In the rows, zero is written as 128.
Each row of numbers stands for one object and depends on some of the facts below. Use the named rows to name the rest.

Some objects and their rows:
[142 111 132 171 132 142 130 137 152 124 136 165 128 132 136 154 128 159
 144 134 120 149 107 152  96 142 157 128 119 134 128 124 115 137]: flostul
[159 113 135 178 129 156 125 136 144 128 128 160 152 119 127 149 102 159
 156 145 130 141  96 135 100 139 163 121 112 135 121 114 126 118]: trastur
[151  85 102 155 141  66  95 108  93 155 168 110 177 175 133  91 144  83
  87 120 116 104 114  90 124 125 143 168 118 133  85 123 112 150]: kozi
[100 152 160 171 122 123 146 133 130 107 175 112 157 151  95 146 105 141
 177 152  95 111 176 139 124  97 180  85 124 107 147 161 140 136]: plusa
[148 109 142 174 126 149 127 132 150 129 132 160 143 125 130 148 127 164
 146 139 127 143 111 147  88 140 146 137 116 135 126 129 122 126]: floklemin
[126 122 146 186 156 114 112 133 155 144 135 130 148 133 116 149 112 136
 155 150 133 154 135 124 107 116 140 133 122 131 142 169 134 120]: kistivim
[128 116 124 156  99  88 103 110  53 119 216  84 242 198 112  87 148  89
 144 146  84  39 210 109 180  94 203  71 133  94  87 141 139 123]: lefar
[156 112 130 182 129 152 129 137 142 124 131 160 152 121 128 149 109 164
 155 143 126 141 100 137 103 141 169 120 111 132 123 112 127 119]: stufis
[145 103 156 162 125 155 110 135 157 134 121 161 159 127 128 151 138 164
 153 153 146 134 112 150  92 131 130 144 124 139 118 146 124 110]: vebir
[125 120 143 189 156 111 111 131 155 146 137 134 147 136 116 150 112 140
 153 148 133 156 136 124 107 117 140 133 121 131 140 169 133 120]: begrim
[127 106 127 108 124  66 117 122  87 123 182  88 169 189 106 102 121  59
 100 141 104  68 117 105 133  99 160 149 132 118  86 126 116 171]: skostum
[128 136 138 183 134 124 115 135 159 132 137 161 139 135 113 149 141 156
 151 156 125 149 123 123 101 126 144 131 107 153 125 125 131 128]: fuflin
[144 109 138 172 125 147 120 135 153 131 133 169 142 133 135 151 139 164
 149 139 125 144 116 152 101 141 152 124 119 136 125 131 119 124]: flutur
[122 131 133 180 138 117 116 135 159 129 141 162 137 136 112 150 145 157
 150 160 120 149 129 127  97 128 147 134 110 149 128 127 130 128]: skifus
[122 115 124 185 151 121 118 135 156 134 142 148 146 125 107 154 110 158
 154 148 122 145 124 118  92 129 163 130 122 147 125 141 130 119]: stevul
[ 98 133 172 126 113 138 126 148 154 100 143 124 148 132  75 157  95 139
 177 173 125  97 116 122  96  88 151 124 132 153 113 142 135 128]: trorol
[128 123 146 178 143 123 118 132 155 144 135 149 150 136 114 150 122 149
 157 148 134 147 122 128 105 122 140 135 113 142 128 147 135 119]: brinu
[150  86  97 162 153  51 101 110  92 154 169  91 161 173 135  93 116  63
  82 121 111 118 111  82 129 117 142 164 123 119 101 133 110 163]: vevul

Some facts about the objects:
[bavan biror boboskol bragregruk driki filu fludrim gatil geklu gruti guza kofases laflugim lefar lorik navil nekik rofu saratre stufis testa tolir trastur tripi tritra truze vetrem voplu] δ a
[bazol brastes brogen demir diravi fligras flostul fluril flutur gasu gogri gorum kugru mavos nobrel pidrul plestuper pligrefli seno sepa sepla skubistur stugol stupur tatin traza trutum veskik viklarul voflak zegas] δ b
[beba bestar brokiflor dezur fleplik flimovu floklemin gorer gotu grolon kozi malu mekavus meskes milak moklan nade nono nukemal palu pepil pive plaklur plusa ralik stoski trodo trusoskan trutu tuske vagal vevul vitrir voskam zaso] δ e
[begrim bregom brofle detro digrodrus drutrer figrevim flopak flopli flufak fudropi gaskodul geli grozo kistivim klamun kloplar lustik madul nitak pluklum podrum ragel ritral skifus skugrir tradi trinu troram vebir vekle] δ f
[bofor brefler brifin didrur dragren drakuza fanebro forom gidu giku grerir gridrir gune kadrik mesol neka pesal plabreper plota rodron skomino stevul sutren treklor trorol] δ d
[brinu bugo ditrol duskal foro fuflin gasen gena gogi gresal katu kiflastu labutrer lodrek pida pluvi ponel skapeflel skeflom skostum tibus trafo tuflibri tuflu] δ c
[bavan biror bofor bragregruk brifin brofle brogen digrodrus dragren drakuza driki fanebro figrevim filu fligras flimovu floklemin flopli flostul flufak flutur foro forom gasen gasu gatil gogi gorer gorum kadrik klamun kloplar kofases laflugim meskes mesol milak nobrel nukemal pepil pesal pidrul pive pligrefli ragel sepa skapeflel skeflom stufis stugol tatin tolir tradi trastur tripi tritra trutum vebir vetrem vitrir voskam zaso] η 132
[bazol beba boboskol brastes brefler brinu bugo demir dezur diravi fleplik fludrim fudropi geklu gena giku gotu gresal gridrir gruti gune katu kozi kugru labutrer lorik lustik mekavus plaklur plota pluvi podrum ritral skostum skugrir stevul stupur traza troram trutu voflak voplu] η 965
[begrim detro didrur duskal gidu gogri grolon grozo guza kiflastu kistivim lefar lodrek madul mavos moklan navil neka nitak nono palu plestuper plusa seno skomino testa trusoskan truze tuflibri tuflu tuske vagal vekle veskik vevul zegas] η 428
[bestar bregom brokiflor ditrol drutrer flopak fluril fuflin gaskodul geli grerir malu nade nekik pida plabreper pluklum ponel ralik rodron rofu saratre sepla skifus skubistur stoski sutren tibus trafo treklor trinu trodo trorol viklarul] η 926
{bazol} θ giku
{bazol pesal voskam} θ brofle
{bestar didrur guza moklan pesal} θ sutren
{bestar stupur} θ detro
{bestar} θ trusoskan
{bestar podrum} θ fuflin
{biror rofu voflak} θ gorer
{boboskol dezur} θ skomino
{bofor} θ fligras
{bofor kugru} θ plaklur
{bofor seno voskam} θ zegas
{brastes mekavus} θ gogi
{brastes voflak} θ diravi
{brastes plusa} θ gune
{brastes skugrir} θ labutrer
{brastes klamun moklan} θ vekle
{bregom kugru ragel} θ lorik
{bregom} θ nobrel
{bregom} θ ralik
{dezur} θ bragregruk
{dezur} θ flutur
{didrur nukemal} θ gorum
{didrur pesal seno skubistur} θ troram
{didrur fleplik gasu rofu} θ pluklum
{didrur} θ gresal
{didrur pida sepla} θ brefler
{dragren} θ palu
{dragren trinu} θ gasen
{drakuza flopak geklu} θ voplu
{drakuza flopli fludrim plestuper} θ gatil
{filu fluril geklu grolon pepil} θ driki
{fleplik skeflom skostum} θ stufis
{fleplik} θ grerir
{flimovu gidu} θ vevul
{flopak stupur} θ bavan
{flopli klamun nono pida tuflu} θ zaso
{fluril} θ flostul
{fluril guza tuflibri} θ nekik
{fluril gidu} θ rodron
{foro nukemal} θ neka
{gasu saratre tuflibri} θ gotu
{gasu} θ forom
{geklu klamun sepla} θ plota
{gogri seno} θ pive
{grolon nukemal} θ brokiflor
{grolon} θ nitak
{grolon vitrir} θ sepa
{grolon seno vetrem} θ floklemin
{guza tripi} θ brifin
{kadrik trinu tuflibri viklarul} θ drutrer
{kadrik skostum skugrir} θ traza
{klamun} θ tibus
{klamun nono tatin} θ laflugim
{klamun nukemal skeflom} θ skifus
{kofases mekavus} θ truze
{kugru ritral skubistur trorol veskik} θ trafo
{lefar mekavus} θ beba
{madul tuflibri} θ duskal
{madul stoski tuflibri} θ mesol
{madul trodo} θ pluvi
{mavos} θ tradi
{mavos skubistur stugol} θ ponel
{milak vagal vitrir} θ pidrul
{milak saratre} θ lodrek
{moklan} θ demir
{nono} θ navil
{nukemal vagal} θ kozi
{pepil skugrir} θ testa
{pesal podrum} θ kloplar
{pesal} θ gridrir
{pesal trutu} θ begrim
{plestuper veskik} θ brinu
{plestuper} θ kistivim
{plusa} θ figrevim
{podrum skostum} θ tritra
{ragel seno tuflu} θ fudropi
{ritral treklor} θ tolir
{saratre} θ skapeflel
{saratre trinu} θ plabreper
{seno} θ flufak
{skeflom} θ fanebro
{skostum stoski} θ stevul
{skubistur} θ geli
{skubistur} θ gaskodul
{stoski} θ kiflastu
{stoski veskik} θ meskes
{stugol} θ lustik
{stugol} θ malu
{stugol} θ bugo
{stupur} θ trastur
{stupur vetrem} θ grozo
{tatin} θ trutum
{tatin} θ pligrefli
{trodo} θ gena
{trorol} θ vebir
{trutu} θ digrodrus
{tuflibri} θ nade
{tuflibri voflak} θ brogen
{viklarul} θ katu
{vitrir} θ gruti
π g <- bavan bazol beba begrim bestar bofor bragregruk brefler brinu brofle brogen bugo detro didrur digrodrus ditrol driki drutrer duskal fanebro fleplik flimovu floklemin flopak flopli flostul flufak fluril flutur fudropi fuflin gasen gaskodul gasu gidu gogi gorer gorum gotu grerir gridrir grolon gruti gune guza kadrik katu kiflastu kistivim klamun kloplar labutrer laflugim lodrek lorik malu mavos mekavus meskes mesol milak moklan nade navil neka nekik nitak nobrel nono nukemal palu pesal pida pidrul plaklur plestuper pligrefli plota pluklum plusa pluvi podrum ponel ragel ralik rodron rofu sepa sepla skapeflel skeflom skifus skomino skubistur stevul stoski stufis stugol sutren tatin tolir trafo trastur traza treklor trinu tripi troram trorol trusoskan trutum tuske vebir veskik vetrem voflak voskam
π h <- biror boboskol brastes bregom brifin brokiflor demir dezur diravi dragren drakuza figrevim filu fligras fludrim foro forom gatil geklu geli gena giku gogri gresal grozo kofases kozi kugru lefar lustik madul pepil pive plabreper ritral saratre seno skostum skugrir stupur testa tibus tradi tritra trodo trutu truze tuflibri tuflu vagal vekle vevul viklarul vitrir voplu zaso zegas

Rows to name:
No name comes twice in this set of rows, the named rows included.
[136 115 176 168 131 144  89 131 158 162 120 149 184 131 116 143 133 152
 175 156 167 130 125 124 107 114 112 142 115 159 110 174 146  85]	bugo
[117 111 165 120 111 160 141 149 148  95 140 129 148 127  91 161  90 146
 165 162 121  96 107 147  87 106 162 124 141 130 116 142 122 132]	bofor
[153  95 125 100 107 102 125 127  76 109 170  95 177 173 117 103 100  69
 102 140 104  58  87 113 131 110 174 138 133 113  75  99 110 165]	filu
[125 127 120 204 162 102 137 128 149 134 147 131 120 132 116 150  93 139
 140 133 109 172 123 116 104 125 160 127 109 124 156 143 126 146]	palu
[121 130 163 131 108 151 156 142 140  94 149 134 127 137 102 156  98 140
 155 152 105 110 111 156  93 113 166 119 125 116 133 126 120 153]	nukemal
[102 153 165 134 116 125 144 146 149  98 152 133 131 147  84 155 108 133
 166 168 108 111 123 133 107  99 159 118 120 137 130 127 133 148]	pida
[122 108 129 192 158 117 111 132 153 138 140 128 152 127 109 152  93 146
 158 148 126 148 135 112 102 117 157 119 128 136 135 161 131 113]	skomino
[120 122 117 181 143 119 120 139 161 121 139 153 131 124 104 154 117 157
 149 155 115 147 115 111  88 125 160 132 118 156 122 119 126 131]	rodron
[152  82 116 150 144  64  75 112  97 166 159  94 188 178 141  94 132  61
  95 121 134 105 121  87 143 112 128 160 128 131  89 153 116 138]	zegas
[120 118 120 202 141 129 115 127 147 131 156 155 167 134 110 150 142 180
 168 150 114 135 163 128 105 131 178 101 123 139 121 143 137 104]	gune
[105 132 199 130 120 136 118 142 148 129 139 105 164 144  94 152  82 115
 184 154 146 106 132 127 123  75 133 118 133 134 129 190 142 117]	mavos
[150  82 104 155 152  56  82 112  97 160 164  97 179 175 135  95 138  68
  89 132 124 107 126  91 134 116 134 166 130 123  94 149 114 146]	grozo
[127 118 202 111  94 170 121 145 150 117 128 138 167 136 106 152 111 139
 178 155 145  91 115 159 106 101 134 124 134 138 109 161 130 113]	stugol
[122 125 174 127 105 156 150 143 143  99 143 132 139 135 102 152  99 142
 162 152 116 104 108 156  93 109 156 123 127 122 128 135 124 142]	voskam
[145  92 125 100 107  95 128 123  82 109 174  96 163 178 119 101 124  70
  90 132  98  64  98 123 121 111 158 152 135 110  83 108 102 180]	vitrir

The same objects again, as new rows of numbers:
Named rows:
[175  92 165 105 188 146 158  78 118 126 129 144 117 148 118 141 104 107
 147 144 142  91 138 107  95 134  89 138 154  80]: flostul
[183  92 156 130 182 136 169  93 118 124 136 140 106 146 128 194 106 107
 126 155 129  77 133 102 104 147 167 117 153  94]: rodron
[176  95 156 125 196 143 164  93 120 123 132 144  99 148 140 166 101 100
 133 156 138  78 151 108  96 143 116 133 172  80]: labutrer
[181  78 152 114 208 136 154  76 122 113 124 155 114 148 126 164 114 112
 128 164 133  86 151 103  95 157 155 128 131  48]: didrur
[176  88 161 105 190 142 161  82 114 123 128 144 126 146 104 174 112 100
 133 141 135  86 134 109 107 153 144 132 146  85]: navil
[141 110 196 111 219 131 156  99 108 122 124 147 103 151 137 182 109  96
 126 149 124  92 161 113  84 122  73 129 129  41]: vebir
[146  94 176 119 217 134 153  90 101 116 121 134 117 144 136 170 109  89
 136 130 117  82 143 110 103 139 101 136 145  65]: neka
[158  94 181 104 204 160 151  76  96 120 126 139 116 154 103 156 102  94
 133 132 129  89 136 118 104 136  78 126 139  87]: gorum
[138  84 159 112 213 142 143  86 109 109 123 145 106 148 135 149 107 109
 142 156 118  87 158 105  86 137  66 135 132  43]: skeflom
[181  88 158 119 195 140 164  96 111 119 127 144 106 148 125 191 112  96
 127 142 133  80 139 112 107 167 162 132 164  86]: plota
[141 100 171 108 187 146 150  86 106 121 124 131 121 147 120 148 103  96
 152 132 127  89 145 109  98 123  60 139 149  78]: pidrul
[153 116 189 107 185 134 140 101  95 127 132 133 112 153 103 159 114  95
 121 149 129  82 145 116 111 121 120 129 149  84]: lorik
[160 115 177 116 176 133 148 102 107 121 137 132 113 150 106 167 113 102
 119 166 114  83 139 108 106 116 147 114 131  88]: ralik
[ 54  84 149 151 166 137 145 124 153 128 134 172 112 157  94 163 127 110
 116 140 130 110 141 123 103  91 106 128 156  52]: ritral
[ 95  71 121 151 140 146 141  99 161 132 133 167 136 153  72 142 131 111
 125 135 148 115 120 116 116 102 173 128 165  91]: trutu
[102  77 126 176 145 142 170  94 166 139 139 162 130 141  97 170 120 110
 127 125 143 106 112 109 115  88 160 123 171 111]: plabreper
[ 70  71 156 159 180 154 157  74 142 137 130 166 133 146  81 150 118  93
 134 100 138 111 113 121 115  92 121 128 156  90]: brifin
[ 61  78 132 153 143 144 133 108 147 131 132 157 141 150  70 117 127 106
 128 128 133 104 123 117 114  83 113 136 158  86]: boboskol

Name these rows:
No name comes twice in this set of rows, the named rows included.
[ 84  89 150 151 166 140 162 120 165 138 137 176 103 155  89 173 126 100
 113 128 150 113 134 122 107 104 143 128 182  81]	lustik
[192 108 175 115 176 134 159  93 118 128 140 142 106 152 108 178 113 113
 118 167 130  84 134 105 106 132 173 111 145  95]	malu
[ 81  65 130 158 131 160 150  95 142 133 144 153 136 147  64 169 122  99
 122 110 126 102  96 121 131 101 150 112 163 133]	brokiflor
[ 63  90 134 139 134 145 127 125 152 127 138 165 120 158  63 123 131 109
 120 145 133 118 136 123 115  79  99 127 155  69]	kugru
[ 70  71 141 159 163 150 152 112 159 128 145 174 113 159  73 168 125 113
 104 143 123 103 130 125 113  98 131  97 143  79]	bregom
[ 67  68 131 156 158 163 162 115 149 126 145 158 113 149  73 173 120 102
 120 119 120 109 110 126 120 111 130 111 167 116]	tibus

The same objects again, as new rows of numbers:
Some objects and their rows:
[108 145  76 144 157 153 134  90 116  84 137 107 156  98 129 117 119 128
 151 149 161 128 142 154 113 126 126 104  98 139 154 145 150 133 157 149
 111 110 106 177 100]: ponel
[125 131  77 141 134 147 169  87 123  82  87 143 108 123 129 113 102 185
 131 151  93 122 126 152 147 117 125 103 114 119 110 121 117  74 114 148
  95 108 105 165  99]: fudropi
[118 167  73 107 120 146 146 116 125 108 125 108  82 117  92 127 101 167
 128 121  92 126 150  80 180 126  88 129 112 114 154 105 120  99 126 128
  91 170 118 177 169]: tripi
[157 160  71 138 117 154 128 119 123  82 109 108 124 144  87 111  84 184
 129 134  82 124 149 109 183 121  96 109 109 119 157 125 136 106 137 152
 121 141 103 182 172]: bazol
[ 84 163  80 138 101 110 176  85 119  79 104 153  82 100 139 136 165 130
 157 138 156 137 173 134 114 118 101 106 133 123 154  99 105  84 108  99
 110 144 171 122  99]: navil
[100 167  72 136  88 127 144 111 119  71 115 114  94 135 109 132 131 142
 147 106 125 132 179  83 181 121  98 112 106 146 169 105 115  84 159 133
 118 171 179 140 179]: mavos
[ 85 162  79 126 139 144 171  85 122 111 110 132  87  86 115 129 157 154
 151 160 155 131 143 131 116 112 106 104 115 110 126 102 121  95  97 135
 103 113 107 142 100]: bragregruk
[ 95 169  77 101  99 116 163 112 123  83 106 110  96 137 112 133 144 136
 149 106  88 135 175  75 190 135  94 149 105 112 165 102 102 112 174  95
 109 177 186 150 169]: didrur
[113 167  74  89 128 139 149 132 122 137 122 110 102 123  90 129 109 159
 138 117  84 140 144  76 182 125  85 153 108 104 163 105 115 137 143 127
 111 173 116 171 181]: kadrik
[ 89 158  74 144 124 142 166  90 119  98 114 127  93 101 115 124 152 168
 153 161 150 130 157 131 115  99 115 102 110 119 140 116 148  90 100 154
 121 102 105 132 116]: gorum
[ 90 165  77 131 138 132 172  88 123 114 120 135  85  90 119 132 155 158
 150 154 148 126 143 130 114 108  97 107 127 110 108 105 120 100  97 124
 102 122 106 137 100]: bavan
[147  91 158  67  89  80 108 174 203 151 151 110 135 111 115 108 104 107
  84 100  94 178 113  70 166 138 138 187 157 177 103 149 180  83 125 119
  84 171 192 124 177]: kofases
[111  81 158  73 105  79 139 132 201 154 147 119 147  82 134 120 161 107
 112 113 144 190 100  79 112 120 144 184 153 140  92 141 179 111 107 123
 123 138 190 114 124]: brifin
[140  81 157  77 132  95 106 137 203 151 150 108 162  76 143 123 130 108
 109 113 159 187  99 136 103 145 137 186 132 171  92 171 176 143 152 108
 107 135 185 119 100]: plabreper
[163  82 157  88  93  88 101 176 197 151 147 109 160 142 102  81  83 111
  89 104  86 177 109  73 170 116 133 186 161 183 117 175 180 108 136 152
 124 160 179 133 183]: skostum
[156  76 159  95 115  78 121 148 201 152 145 123 158 125 129  90 131 104
 124 123 126 181  99 113 114 102 149 182 173 152  85 165 184 126 107 143
 138 123 164 115 111]: kozi
[158  82 160 122  94  89 109 129 200 152 140 127 157 124 132  95 105 111
 107 129 130 169 103 115 106 108 146 166 166 183  88 180 181  89 100 153
 136 102 160 116 127]: demir
[165  82 161  77  89  88  96 174 204 153 149 116 150 136 118  95  82 111
  77  99  85 188 104  73 150 105  86 182 173 177  91 168 175 115 101 144
 100 173 166 128 179]: skugrir

Name these rows:
No name comes twice in this set of rows, the named rows included.
[116 129  79 120 152 155 158  87 130  93  80 119 121 126  99 108 109 170
 150 165 104 124 124 150 158 132 130 106 105 112 147 105 115  91 107 149
 120 109 106 177  95]	lorik
[146  78 158  82 115  85 131 115 206 151 136 122 158 110 138 107 128 110
 117 129 106 184  99 106 114 124 144 184 164 140  83 155 176 122 104 134
 133 116 172 116 100]	giku
[147  83 155  79  82  72 100 175 203 154 150 112 150 135 121 104 119 107
  99  98 151 197 160  71 152 102 109 181 159 187 163 145 180 102 147 132
 126 180 191 109 184]	tuflibri
[127 143  84 134 152 151 156  87 124 110  90 133 112 117 107 119 109 170
 151 166 117 127 122 149 119 107  96 107 124 109 115 111 112 119  93 143
 124 109 105 156  95]	gruti
[144 169  71 144  95  87 137 177 117 136 150 128  86 132 112 140 131 128
 151 101 136 158 178  75 120  75  72 150 185 105 143  99 109 151 113  83
 136 182 132 113 171]	grolon
[133  84 156  75  82  73 112 176 203 153 154 116 150 135 128 117 151 106
 110  97 126 192 151  72 162 118 125 188 172 178 148 134 176 109 163 100
 117 178 190 112 183]	vagal
[ 88 162  79 134  94 113 161  85 118  80 114 168  81  97 137 132 164 125
 148 124 165 162 169 127 108  92  83 102 130 125 155 101 105  94  97 124
 108 157 138 115  99]	nitak
[134 147  82 141 152 136 177  88 118 130 115 134 103 115 127 137 128 180
 154 158  90 118 118 150 120 105  85 118 165 110  88 106 115 144 107 102
 128 124 101 132  96]	plota
[125 166  85 125 159 158 121  92 116 105 143 111 142  81 129 131 106 125
 147 143 164 132 122 158 104 121  79 109 108 118 125 120 118 146 120 119
 101 128 104 169  99]	nekik
[165  79 157 142  85  73 173 173 197 146 154 116  92 131 144 134  93 159
  79  98  77 115 108 106 180 152 160 187 181 192  79 177 186  66 173  73
  67 155 195 120  97]	fludrim
[104  78 159  83 104  73 142 151 202 152 149 121 151  91 135  98 164 108
 125 115 155 188 111  86 109 110 153 182 166 158  93 156 182 102 122 136
 121 131 184 112 131]	pive
[157 166  72 118 123 154 125 105 128  92 104 114 117 138  96 103  83 180
 111 121  82 128 133 107 181 120  87 112 109 115 156 117 114  99 124 150
  97 166 105 181 148]	podrum
[119  81 159  79  96  80 122 116 203 157 150 133 135  81 129 107 155 108
 101 115 155 190 102  81 109 121 144 182 161 170  88 147 180  82  98 134
 103 127 187 111 126]	tritra

